Here is a tiny trained network, its code and every weight. The questions are about switching its units off for an input and a target symbol, where a switched-off unit gives its printed mean instead of its output.

import numpy as np


def w(rows, s, z=0):
    codes = np.array(rows[::2]) - 128.0
    scale = np.full(codes.shape[1], s)
    scale[-1] = z or s
    return codes * scale


def norm(h):
    return h / np.sqrt((h * h).mean(-1, keepdims=True) + 1e-5)


def f(y):
    return np.maximum(y, 0)


def softmax(a):
    e = np.exp(a - a.max(-1, keepdims=True))
    return e / e.sum(-1, keepdims=True)


def log_softmax(a):
    a = a - a.max(-1, keepdims=True)
    return a - np.log(np.exp(a).sum(-1, keepdims=True))


def net(x, mask):
    ids = ['ΓΔΞΣΦΨΩαβεζηθμπτ'.index(c) for c in x.split()]
    T = len(ids)
    res = E[ids] + P[:T]
    r = norm(res)
    for j in range(3):
        rows = slice(2 * j, 2 * j + 2)
        q, k, v = (r @ M[0][rows].T for M in (Q, K, V))
        z = softmax(np.where(np.tri(T) > 0, q @ k.T / 2**0.5, -1e9)) @ v
        o = O[0][rows]
        res = res + np.where(mask[j], z, o[:, -1]) @ o[:, :-1]
    y = f(norm(res) @ A[0][:, :-1].T + A[0][:, -1])
    res = res + np.where(mask[3:27], y, B[0][:, -1]) @ B[0][:, :-1]
    return log_softmax(norm(res)[-1] @ U[:, :-1].T + U[:, -1])


Q, K, V, O, A, B = {}, {}, {}, {}, {}, {}
E = w([
[173,82,167,116,131,29,61,154,129],'Γ',
[116,78,105,75,234,54,143,118,102],'Δ',
[135,67,147,62,196,146,114,240,135],'Ξ',
[229,119,53,111,201,32,166,158,147],'Σ',
[72,132,187,32,135,44,57,209,168],'Φ',
[190,50,154,148,85,195,100,182,112],'Ψ',
[183,48,121,135,158,121,133,51,143],'Ω',
[160,39,105,116,212,176,181,172,108],'α',
[38,141,102,107,155,141,154,163,87],'β',
[130,152,76,215,51,115,115,100,29],'ε',
[153,157,39,123,205,59,192,103,113],'ζ',
[186,90,26,178,167,183,202,118,109],'η',
[200,182,96,132,94,39,76,186,3],'θ',
[143,103,70,119,169,148,190,136,239],'μ',
[104,87,127,156,143,133,105,156,26],'π',
[105,39,188,116,101,196,90,118,148],'τ',
],0.0039)
P = w([
[116,88,82,82,117,140,90,100,110],'0',
[122,137,200,147,111,122,197,125,131],'1',
[106,144,97,37,141,125,76,88,91],'2',
[136,195,207,155,153,144,155,112,151],'3',
[116,45,39,144,152,103,98,255,99],'4',
[127,118,154,96,74,122,204,127,120],'5',
[85,104,71,205,216,136,61,216,153],'6',
[145,212,186,165,167,152,120,112,157],'7',
[85,42,25,74,109,95,99,213,91],'8',
],0.0076)
Q[0] = w([
[156,135,103,26,81,135,128,128,80],'H1',
[127,221,149,131,125,135,90,91,119],'H1',
[114,194,116,87,138,153,107,80,141],'H2',
[153,84,80,9,76,116,144,126,73],'H2',
[116,205,150,156,151,160,93,78,170],'H3',
[107,150,174,251,169,125,124,159,172],'H3',
],0.012)
K[0] = w([
[91,2,65,97,47,93,173,161,106],'H1',
[120,118,84,155,209,156,24,118,122],'H1',
[114,84,57,140,169,144,37,121,118],'H2',
[112,23,91,91,43,79,201,161,110],'H2',
[133,160,99,141,200,154,35,124,133],'H3',
[161,242,185,184,202,168,93,122,151],'H3',
],0.0092)
V[0] = w([
[200,93,145,132,108,133,110,111,246],'H1',
[199,123,186,165,110,70,109,58,64],'H1',
[136,180,113,140,104,66,115,70,149],'H2',
[2,123,151,149,102,172,133,41,168],'H2',
[187,128,78,182,119,193,200,99,102],'H3',
[151,112,172,165,48,138,96,152,63],'H3',
],0.0074)
O[0] = w([
[227,170,73,46,54,173,134,153,95,217],'H1',
[135,89,156,44,100,136,106,3,134,207],'H1',
[126,110,143,110,42,71,175,93,124,25],'H2',
[2,157,73,81,106,169,172,128,119,10],'H2',
[136,204,219,129,179,209,184,44,56,184],'H3',
[143,209,108,168,137,128,82,69,230,21],'H3',
],0.0066,0.0014)
A[0] = w([
[155,147,61,51,193,81,75,106,104,119],'N1',
[120,186,194,92,131,135,158,53,159,79],'N2',
[131,159,201,187,209,133,143,158,80,67],'N3',
[62,48,149,72,165,82,107,155,81,109],'N4',
[144,211,119,125,146,172,101,82,180,67],'N5',
[164,150,170,154,80,80,243,98,119,75],'N6',
[82,164,121,172,161,90,167,188,127,84],'N7',
[97,128,103,145,177,166,113,208,39,100],'N8',
[144,133,19,126,127,152,3,140,161,49],'N9',
[127,211,177,136,59,196,128,124,200,16],'N10',
[103,198,92,75,75,165,195,126,162,125],'N11',
[124,196,171,178,6,60,152,125,173,91],'N12',
[68,124,115,174,210,157,107,125,101,30],'N13',
[108,58,95,118,197,185,54,144,132,102],'N14',
[52,221,148,208,110,114,186,121,135,2],'N15',
[136,62,76,88,100,95,105,121,92,54],'N16',
[189,87,64,123,171,145,89,200,136,145],'N17',
[90,138,139,63,139,147,146,79,79,95],'N18',
[85,130,38,99,108,161,130,120,90,87],'N19',
[190,120,172,176,121,86,150,131,69,91],'N20',
[189,125,91,130,160,172,118,85,94,138],'N21',
[177,106,166,95,57,82,134,110,200,109],'N22',
[89,83,71,163,171,121,93,166,154,102],'N23',
[165,116,198,68,116,140,157,114,87,161],'N24',
],0.0073)
B[0] = w([
[121,104,170,172,66,188,134,124,155,197],'N1',
[105,73,78,99,134,110,98,127,50,171],'N2',
[130,140,61,70,80,127,77,154,176,177],'N3',
[146,139,99,187,131,157,190,107,87,210],'N4',
[57,171,70,123,140,134,157,157,38,154],'N5',
[117,195,95,57,30,47,89,150,115,161],'N6',
[133,85,179,92,127,175,110,153,117,153],'N7',
[137,71,173,80,162,97,181,48,201,218],'N8',
[221,102,57,106,223,143,252,130,131,184],'N9',
[186,2,177,175,45,64,83,236,173,141],'N10',
[194,157,185,171,103,151,141,63,168,171],'N11',
[101,184,152,235,195,126,126,116,143,145],'N12',
[158,137,99,131,95,143,46,206,166,149],'N13',
[141,223,107,145,84,70,128,117,112,198],'N14',
[189,54,168,55,75,121,211,110,33,137],'N15',
[118,192,108,138,66,157,93,91,145,167],'N16',
[68,142,161,94,88,146,70,106,68,255],'N17',
[129,97,67,149,116,141,105,172,193,172],'N18',
[88,106,192,140,105,99,131,165,188,160],'N19',
[120,152,97,162,150,167,117,195,137,172],'N20',
[78,134,190,113,129,117,115,195,114,198],'N21',
[96,94,184,112,197,170,149,104,86,173],'N22',
[176,164,181,133,125,69,125,151,117,194],'N23',
[163,111,94,190,177,115,127,174,169,234],'N24',
],0.0074,0.0067)
U = w([
[173,83,198,154,192,107,97,35,170,206],'Γ',
[143,55,82,220,191,143,219,123,122,126],'Δ',
[107,205,196,22,70,113,42,128,148,142],'Ξ',
[240,127,172,67,227,29,160,152,64,3],'Σ',
[13,124,196,163,165,63,154,207,161,100],'Φ',
[141,62,175,202,101,216,50,178,34,27],'Ψ',
[212,65,85,42,86,152,117,62,118,152],'Ω',
[127,89,89,92,239,191,102,184,224,119],'α',
[69,56,206,42,124,172,223,150,94,110],'β',
[103,172,175,158,45,69,176,70,56,171],'ε',
[125,104,3,82,54,51,126,190,145,98],'ζ',
[112,239,97,95,168,210,176,139,55,145],'η',
[144,248,117,232,152,98,95,102,182,144],'θ',
[175,209,164,105,99,122,240,113,220,170],'μ',
[26,95,75,104,150,146,76,80,109,252],'π',
[111,109,133,178,17,189,104,149,226,141],'τ',
],0.0059,0.0027)

Each question gives the input, a string of symbols that net reads in full, and the target symbol t.
The units are the heads (2 rows each of Q, K, V and O) and the neurons (one row each of A and B). Each row of codes is followed by its name. A weight is (code - 128) times the scale printed after its matrix; where a second scale follows, it is the last column's (O, A, B and U).
mask holds one flag per unit, heads first, then neurons. A switched-off unit (its flag False) gives its mean, the last column of its rows in O or B, instead of its output. The means were averaged over made-up inputs and are rounded, as every weight is.
A unit's drop is (log p(t) with every unit on - log p(t) with that unit switched off) / (log p(t) with every unit on - log p(t) with every unit switched off).
The circuit of an input: a set's keep is (log p(t) with only the set's units on - log p(t) with every unit switched off) / (log p(t) with every unit on - log p(t) with every unit switched off). Starting from the 12 units with the biggest drops (on a tie, the unit counted first), units are removed one at a time, each time the one whose removal leaves the highest keep (on an exact tie, the one counted first), for as long as the keep stays at least 0.8.
units of the circuit, in order: the units of the circuit, biggest drop first
unit that matters most: the unit with the biggest drop
k most important neurons: the k neurons with the biggest drops, biggest first
heads that matter: for each layer, one digit per head in row order, 1 if its drop is at least 0.15 and else 0, layers parted by /
input μ Γ Γ Ω Σ, target Ω: units of the circuit, in order	[H1]
input Δ Ψ μ β μ β Ψ Ψ Ω, target Φ: heads that matter	110
input Ξ ε Σ α μ, target π: heads that matter	101
input Φ Σ Γ, target ζ: heads that matter	001
input Ψ Φ Ψ α α, target ζ: heads that matter	001
input Σ Ξ θ Ψ β β β, target η: heads that matter	101
input Σ θ Σ Σ Δ, target Γ: units of the circuit, in order	[H1; H3]
input Φ Φ Δ Ξ η τ, target τ: units of the circuit, in order	[H2; H3; N10]
input Ω Ξ Γ τ, target τ: units of the circuit, in order	[H2; N11; N10; N18]
input Σ Σ ζ Ψ Δ μ β θ Ξ, target β: units of the circuit, in order	[N8; H3]
input Γ τ ζ Ψ Σ Φ η, target η: units of the circuit, in order	[H3; H1; N5]
input π Δ Σ ζ η ζ μ, target Δ: heads that matter	111
input Ψ Σ Γ α π Ψ Δ μ η, target η: units of the circuit, in order	[H3; N5]
input Φ μ Φ, target ζ: units of the circuit, in order	[H3]
input α α τ Σ θ π Γ Ψ, target Ψ: units of the circuit, in order	[N10; N5; N2; H3]
input Σ Φ Δ ζ Δ Ω, target Ω: 3 most important neurons	[N2; N18; N6]
input ε θ Φ Φ Σ Γ, target Γ: units of the circuit, in order	[H3; N22; H1; N12]
input Φ Ψ Σ, target ζ: heads that matter	001
input Φ Ξ Δ Γ, target Γ: heads that matter	111
input Ω Φ ζ Σ Ξ, target ζ: unit that matters most	H3
input π Γ Ξ α α, target Ω: heads that matter	101
input Σ τ Σ Ξ μ Ψ ζ, target Σ: heads that matter	001
input μ α Φ Σ Σ Ξ Ω μ Σ, target Σ: heads that matter	110
input β μ η ε μ ε η, target π: heads that matter	111
input Ξ Σ μ β, target β: heads that matter	110
input Σ τ Σ θ π, target μ: heads that matter	011
input π ε Σ, target θ: unit that matters most	H1
input Φ μ Σ Φ α π Ψ, target ζ: 2 most important neurons	[N9; N17]
